Below is a small trained network, with its code and all its weights. Each question gives an input and a class and asks what happens when units are switched off, that is, made to give their printed mean instead of their output.

import numpy as np


def w(rows, s, z=0):
    codes = np.array(rows[::2]) - 128.0
    scale = np.full(codes.shape[1], s)
    scale[-1] = z or s
    return codes * scale


def f(y):
    return np.maximum(y, 0)


def log_softmax(a):
    a = a - a.max(-1, keepdims=True)
    return a - np.log(np.exp(a).sum(-1, keepdims=True))


def net(x, mask):
    res = np.array(x, float).reshape(1, 5) / 4 @ E
    y = f(res @ A[0][:, :-1].T + A[0][:, -1])
    res = res + np.where(mask, y, B[0][:, -1]) @ B[0][:, :-1]
    return log_softmax(res[-1] @ U[:, :-1].T + U[:, -1])


A, B = {}, {}
E = w([
[220,73,167,102,209,213,3],'x0',
[5,79,202,42,184,153,130],'x1',
[66,223,110,23,128,159,106],'x2',
[141,18,128,134,68,10,98],'x3',
[127,83,58,254,195,117,209],'x4',
],0.0079)
A[0] = w([
[141,99,143,127,218,193,112,153],'n1',
[162,153,120,87,100,119,92,251],'n2',
[139,78,106,229,156,104,164,131],'n3',
[24,103,140,67,163,111,163,136],'n4',
[139,2,170,104,56,75,83,120],'n5',
[43,149,147,45,119,128,115,132],'n6',
[82,159,124,145,50,91,198,139],'n7',
],0.017,0.0034)
B[0] = w([
[117,140,250,185,144,99,133,228],'n1',
[177,171,125,133,109,160,101,194],'n2',
[162,67,54,190,138,167,177,248],'n3',
[44,95,79,127,132,178,68,229],'n4',
[173,64,151,49,84,54,64,242],'n5',
[112,148,148,47,179,164,189,237],'n6',
[71,168,94,128,101,39,133,229],'n7',
],0.022,0.017)
U = w([
[225,33,147,31,90,54,82,180],'0',
[72,45,58,181,135,150,95,5],'1',
[211,254,127,130,99,219,29,176],'2',
[223,42,97,199,149,123,243,141],'3',
[133,134,248,197,174,96,150,110],'4',
[62,173,75,188,85,4,187,129],'5',
[75,147,150,25,190,183,167,138],'6',
],0.008,0.0028)

Each question gives the input, the list of numbers given to net, and the class t.
The units are the neurons (one row each of A and B). Each row of codes is followed by its name. A weight is (code - 128) times the scale printed after its matrix; where a second scale follows, it is the last column's (A, B and U).
mask holds one flag per neuron, in row order. A switched-off neuron (its flag False) gives its mean, the last column of its row in B, instead of its output. The means were averaged over made-up inputs and are rounded, as every weight is.
A unit's drop is (log p(t) with every unit on - log p(t) with that unit switched off) / (log p(t) with every unit on - log p(t) with every unit switched off).
The circuit of an input: a set's keep is (log p(t) with only the set's units on - log p(t) with every unit switched off) / (log p(t) with every unit on - log p(t) with every unit switched off). Starting from all 7 units, units are removed one at a time, each time the one whose removal leaves the highest keep (on an exact tie, the one counted first), for as long as the keep stays at least 0.8.
units of the circuit, in order: the units of the circuit, biggest drop first
most important unit: the unit with the biggest drop
top k neurons: the k neurons with the biggest drops, biggest first
drop of u: that unit's drop, to one decimal
input [1,-5,-7,-4,-5], class 2: most important unit : n5
input [4,-2,-3,-3,-4], class 4: units of the circuit, in order : [n1; n5]
input [0,-6,4,3,3], class 3: units of the circuit, in order : [n4; n5]
input [-6,8,3,3,5], class 1: top 2 neurons : [n4; n7]
input [0,-4,5,2,0], class 2: top 2 neurons : [n5; n3]
input [-1,5,3,4,-3], class 6: top 2 neurons : [n6; n4]
input [0,-2,1,-7,3], class 4: top 2 neurons : [n3; n7]
input [-7,6,-2,-2,8], class 1: top 2 neurons : [n4; n3]
input [-7,-6,-2,6,8], class 3: top 2 neurons : [n3; n4]
input [-4,3,3,0,7], class 1: top 3 neurons : [n4; n1; n3]
input [-2,-5,1,-1,-2], class 5: top 2 neurons : [n5; n6]
input [-1,6,-4,-5,8], class 3: top 3 neurons : [n3; n1; n7]
input [-4,-8,-1,3,4], class 3: top 2 neurons : [n3; n4]
input [1,-6,6,3,-7], class 2: units of the circuit, in order : [n2]
input [5,-4,5,-6,-2], class 2: top 2 neurons : [n2; n7]
input [4,-6,4,-1,-1], class 2: drop of n6 : 0.0
input [4,7,6,5,-3], class 6: drop of n6 : 4.0
input [-7,6,7,6,7], class 1: drop of n4 : 8.5
